Each row has a name. Each question is about the rows just above it. Places in a row count from 0.

[130 127 120 128 142 129 126 127 131] : M
[107 130 141 115 100 131 131 144 119] : S
[ 79 154 148  84  30  31 144 178 102] : F
[ 82 155 159  93  24  37 151 173 106] : Q
[143 130 119 130 124 103 121 123 124] : V
[143 126 124 143 146 147 130 115 137] : T
[107 139 129 102  85  82 126  86 110] : E
[117 119 119 119 154 168 118 134 127] : C
[143 130 119 130 129 157 105  96 130] : G
At which places does T hold [147]?
5
E without one entry, shuffled: [ 82 126  86 102 139 110 129 107]. Gone:
[85]
Every place of [130] in M:
0
Which entry of G is missing from [130 143 130 119  96 105 157 130]?
[129]
Which entry of T is missing from [143 137 124 126 147 115 143 130]?
[146]

[122  83 105 149 105  91 139 126 115 126 196 126 121 126 166 185 102 172
 155] : D
[122 140 105 149 105  91 139 126 115 121 182  95 121 115 166  90  99 195
 146] : K
[ 41 176 181  41 105 133 126 138 131  84 235 143 188 144  98  47 226  57
 161] : A
[122  83 105 149 105  91 113 105 115 121 196  95 121 115 166 185 113 172
 113] : L
A without one entry, shuffled: [ 47 126 133 235  98 161  84  41  57 181 226 105 188 176  41 131 138 143]. Gone:
[144]
Which entry of K is missing from [126 182 121 105 195  91 122 115  99 121  95 105  90 140 146 166 115 149]?
[139]
At which places does K hold [90]?
15
Every place of [105] in L:
2 4 7
At which places does K hold [115]?
8 13
Every place of [126] in D:
7 9 11 13
K without one entry, shuffled: [ 90  99 105 126 149 139 115 121 115 105 195 182 146  95 166 122 140 121]. Gone:
[91]

[140 144 126 142 145 130 112 152 122 138 121 146 119 119 142 132 117 136
 149 139 131 116  98  93 112 118 141  95 111 138 153 153 113 120 109 109
 151 112 101 133 163 122 111 121 149 130 153 119 135 141 109 143 128]  Z
[133 141 131 153 169 134 112 160 116 146 128 160 112 105 143 140 107 128
 160 145 120 115  90  81 102 106  97  73 112 137 163 162 105 107 107 106
 162 135 107 124 132 129 132 130 116 117 122 107 111 125 100 106 123]  N
[133 141 131 153 169 134 112 160 116 146 128 160 112 105 143 140 107 128
 160 145 126 115  90  81 102 106  97  73 112 137 163 162 105 107 107 106
 162 106  87 137 183 125 105 114 156 133 163 114 136 141 107 143 115]  W
[158 132 123 142 144 123 125 135 140 120 108 128 126 117 131 125 128 144
 132 128 114 115 135 150 124 115 129 122 126 106 130 132 146 148 141 128
 146 150 144 128 121 134 108 140 137 128 133 128 139 138 120 136 112]  R
[133 141 102 153 102 134 112 160 116 146 128 102 112 105 143 140 107 149
 160 145  71 115  90  81 102 106  97  73 112 137 134 162 105 107 107 106
 162 106  57 137 134 125 105 114 156 133 163 102 136 141 107 143 115]  X
[140 144 126 142 145 130 112 152 122 138 121 146 119 119 142 132 117 136
 149 139 131 116  98  93 112 118 107  95 111 138 153 153 113 120 109 109
 151 112 101 133 163 122 111 121 149 126 145 119 135 141 109 143 128]  J
X without one entry, shuffled: [136 102 102 162 107 134 128 102 141 153 133 107 133 143 114 137 112  90
 149 145 106  97 105 137 156 160 125 146 115 134 107 112  81 160 115 106
 106 105 107 102 141 143 162 140 105 102 163 134 112 116  73  57]. Gone:
[71]
R without one entry, shuffled: [124 128 115 132 133 144 123 128 108 132 122 120 128 128 115 128 150 120
 135 141 112 137 117 114 130 138 139 123 146 134 144 131 128 158 140 121
 144 150 132 106 125 108 126 146 126 125 128 140 142 129 135 148]. Gone:
[136]
At which places does X hold [102]?
2 4 11 24 47
At which places does J hold [112]?
6 24 37
Every place of [121] in J:
10 43
At which places does X hold [134]?
5 30 40

[ 97 181 127 103 101 126 134 140] = guf
[140  27 134 150 116 126 134 147] = Kamo
[178 142 134 103 195 126 134 130] = lelo
[ 90 123 134 131  61 126 125 147] = Dos
[ 97 108 134 133  90 126 134 147] = zaki
[176 142 134 103 195 126 134 133] = lok
[ 91 142 134 103  93 126 134 147] = tasub
Which entry of Kamo is missing from [134 150 126  27 116 147 134]?
[140]
Which entry of guf is missing from [140 127  97 134 103 181 101]?
[126]
Dos without one entry, shuffled: [125  90 131 134  61 147 123]. Gone:
[126]
Which entry of lok is missing from [142 103 133 134 126 176 134]?
[195]

[119 159 138 131 133  92 154 101 111] -> vipu
[111 111 117 111 117 141  97 142 141] -> vuzom
[139 128  81 128 128 123 128 114 128] -> zaf
[107 178 144 110 130 101 158  93 104] -> Kuze
[159  81  81 102  89 180  33 183 169] -> sofib
[126 115 144 141 150 111 150 127 127] -> renel
[167   8  31  89 120 232  30 195 184] -> Febe
[137 196 131 124 103  70  95 106 119] -> dorur
[101 183 188 144 107 114 132 126 117] -> dar
[116 147 131 121 117 106 105 126 130] -> nisis
Every place of [111] in vuzom:
0 1 3
At which places does zaf hold [128]?
1 3 4 6 8

[129 134  45 125 107 119  84  51  68  67  61  52  37  46] : Y
[108 100 102 102 176 214 181 210 185 195 187 201 194 194] : B
[108 100 102 102 102 214 181 102 185 195 187 195 202 195] : H
Every place of [102] in H:
2 3 4 7
Y without one entry, shuffled: [125  61  37 107  84  68  51  52 119  67 134 129  45]. Gone:
[46]
B without one entry, shuffled: [185 176 100 210 214 201 194 194 195 187 102 181 102]. Gone:
[108]
Which entry of B is missing from [195 210 181 194 185 102 201 214 187 102 194 108 100]?
[176]
Places of [102] in row B:
2 3
Places of [195] in row H:
9 11 13

[117 102 117 117  95 119 117  95  95 106  95 154]  rulat
[118 143 109 138 137 130 107  54 122 103  19 135]  Siv
[112 121  91 106 238 104 126  70 201 235 165 121]  Vadak
[128 140 108 105  55  98 126  96 161 127  73 125]  kivor
[118 141 112 133 116  96 142 102 153 113 179 105]  fam
Siv without one entry, shuffled: [137  19 135 118 109 103  54 143 122 107 130]. Gone:
[138]
Which entry of kivor is missing from [126 140 128  98 108 125 127  96 105 161  73]?
[55]
Places of [95] in row rulat:
4 7 8 10

[170 135 104 178  90 147 172 178 172 178 172  97 172] = sime
[204  99 143  99  66 132  89 170  56  72 214  54 132] = Kipi
[ 78 104  90 188 184 112 132 103 133 139  66  78 189] = dud
[170  86 122 147 166 110 118  98 121 125 103 226 157] = gir
[142 167  98 139 130 149 165 173 192 166 143  98  50] = Rimer
[106 206 179 129 110 101 111  77 116 119  49 192 190] = pom
[204  99 143  99  66 132  89 170  56  72 214 191 207] = pilo
Shuffled dud with one entry gone: [104  66 112 184 139  78  90 189  78 132 133 188], missing
[103]
Every place of [172] in sime:
6 8 10 12

